Below is a small trained network, with its code and all its weights. Each question gives an input and a class and asks what happens when units are switched off, that is, made to give their printed mean instead of their output.

import numpy as np


def w(rows, s, z=0):
    codes = np.array(rows[::2]) - 128.0
    scale = np.full(codes.shape[1], s)
    scale[-1] = z or s
    return codes * scale


def norm(h):
    return h / np.sqrt((h * h).mean(-1, keepdims=True) + 1e-5)


def f(y):
    return y / 2 * (1 + np.tanh(0.7978845608 * (y + 0.044715 * y**3)))


def log_softmax(a):
    a = a - a.max(-1, keepdims=True)
    return a - np.log(np.exp(a).sum(-1, keepdims=True))


def net(x, mask):
    res = np.array(x, float).reshape(1, 2) / 4 @ E
    u = 0
    for l in range(3):
        y = f(norm(res) @ A[l][:, :-1].T + A[l][:, -1])
        res = res + np.where(mask[u : u + 7], y, B[l][:, -1]) @ B[l][:, :-1]
        u += 7
    return log_softmax(norm(res)[-1] @ U[:, :-1].T + U[:, -1])


A, B = {}, {}
E = w([
[47,81,210,2,171,154,243],'x0',
[141,70,146,164,79,111,249],'x1',
],0.0039)
A[0] = w([
[175,157,105,167,142,104,74,84],'0.n1',
[76,55,192,114,162,126,163,123],'0.n2',
[104,38,190,182,90,171,108,65],'0.n3',
[109,96,166,126,47,131,128,10],'0.n4',
[184,255,54,112,143,90,94,147],'0.n5',
[156,90,135,109,86,88,108,124],'0.n6',
[201,119,131,144,57,116,186,142],'0.n7',
],0.0055,0.0014)
B[0] = w([
[120,157,184,133,163,96,143,210],'0.n1',
[79,62,174,2,93,36,127,249],'0.n2',
[58,159,197,117,116,126,105,136],'0.n3',
[122,154,120,135,59,91,91,124],'0.n4',
[164,128,172,117,160,176,163,254],'0.n5',
[94,175,143,140,113,185,71,132],'0.n6',
[57,94,90,99,212,163,104,206],'0.n7',
],0.006,0.0032)
A[1] = w([
[58,105,123,30,79,122,140,120],'1.n1',
[49,123,154,212,182,118,84,179],'1.n2',
[254,143,130,129,130,78,146,4],'1.n3',
[184,120,28,211,63,41,180,177],'1.n4',
[73,198,62,124,162,202,118,200],'1.n5',
[74,41,123,39,89,71,188,161],'1.n6',
[131,110,127,217,159,122,192,103],'1.n7',
],0.0054,0.0016)
B[1] = w([
[118,150,152,196,142,251,105,212],'1.n1',
[108,65,165,98,62,87,140,160],'1.n2',
[151,202,168,109,146,62,72,133],'1.n3',
[66,60,149,57,103,137,175,131],'1.n4',
[129,73,106,148,87,53,188,152],'1.n5',
[146,254,175,28,179,231,153,254],'1.n6',
[57,154,107,75,138,133,109,139],'1.n7',
],0.006,0.0072)
A[2] = w([
[203,216,151,236,182,204,131,9],'2.n1',
[155,223,179,208,117,82,29,17],'2.n2',
[163,118,124,120,172,77,139,170],'2.n3',
[135,146,119,51,190,42,162,116],'2.n4',
[184,104,142,154,253,101,69,230],'2.n5',
[127,208,193,101,104,182,104,219],'2.n6',
[183,161,142,151,99,84,123,103],'2.n7',
],0.0052,0.0013)
B[2] = w([
[69,83,207,164,135,31,115,212],'2.n1',
[145,83,204,171,253,113,212,197],'2.n2',
[166,192,68,70,106,130,114,143],'2.n3',
[88,208,93,197,90,185,77,151],'2.n4',
[182,30,108,118,99,130,123,208],'2.n5',
[148,161,100,178,139,154,240,254],'2.n6',
[162,77,227,121,189,253,186,139],'2.n7',
],0.0044,0.0052)
U = w([
[105,250,71,159,82,105,98,74],'0',
[196,104,46,96,106,161,64,138],'1',
[187,84,207,181,198,84,148,190],'2',
[139,192,112,158,94,114,134,3],'3',
[38,51,125,130,73,61,133,173],'4',
[95,222,159,54,166,247,182,187],'5',
[130,202,110,149,116,102,120,15],'6',
],0.013,0.0057)

Each question gives the input, the list of numbers given to net, and the class t.
The units are the neurons (one row each of A and B). Each row of codes is followed by its name. A weight is (code - 128) times the scale printed after its matrix; where a second scale follows, it is the last column's (A, B and U).
mask holds one flag per neuron, layer by layer. A switched-off neuron (its flag False) gives its mean, the last column of its row in B, instead of its output. The means were averaged over made-up inputs and are rounded, as every weight is.
A unit's drop is (log p(t) with every unit on - log p(t) with that unit switched off) / (log p(t) with every unit on - log p(t) with every unit switched off).
The circuit of an input: a set's keep is (log p(t) with only the set's units on - log p(t) with every unit switched off) / (log p(t) with every unit on - log p(t) with every unit switched off). Starting from the 12 units with the biggest drops (on a tie, the unit counted first), units are removed one at a time, each time the one whose removal leaves the highest keep (on an exact tie, the one counted first), for as long as the keep stays at least 0.8.
units of the circuit, in order: the units of the circuit, biggest drop first
top k neurons: the k neurons with the biggest drops, biggest first
drop when u is switched off: that unit's drop, to one decimal
input [-6,2], class 2: units of the circuit, in order : (1.n6)
input [-7,4], class 4: units of the circuit, in order : (1.n6, 1.n4)
input [0,0], class 0: top 2 neurons : (0.n2, 0.n7)
input [0,-4], class 2: top 2 neurons : (0.n7, 1.n6)
input [3,-8], class 1: top 3 neurons : (1.n6, 0.n2, 1.n5)
input [1,-4], class 1: top 2 neurons : (0.n2, 1.n6)
input [-3,8], class 4: top 2 neurons : (0.n2, 1.n6)
input [-8,5], class 4: top 2 neurons : (1.n6, 1.n4)
input [-2,5], class 4: top 2 neurons : (0.n2, 1.n6)
input [-8,4], class 4: top 3 neurons : (1.n6, 1.n4, 0.n7)
input [-1,2], class 4: drop when 0.n2 is switched off : 0.9
input [-2,-4], class 2: drop when 1.n6 is switched off : 0.1
input [-2,-7], class 2: drop when 1.n6 is switched off : 0.1
input [-3,6], class 4: top neuron : (0.n2)
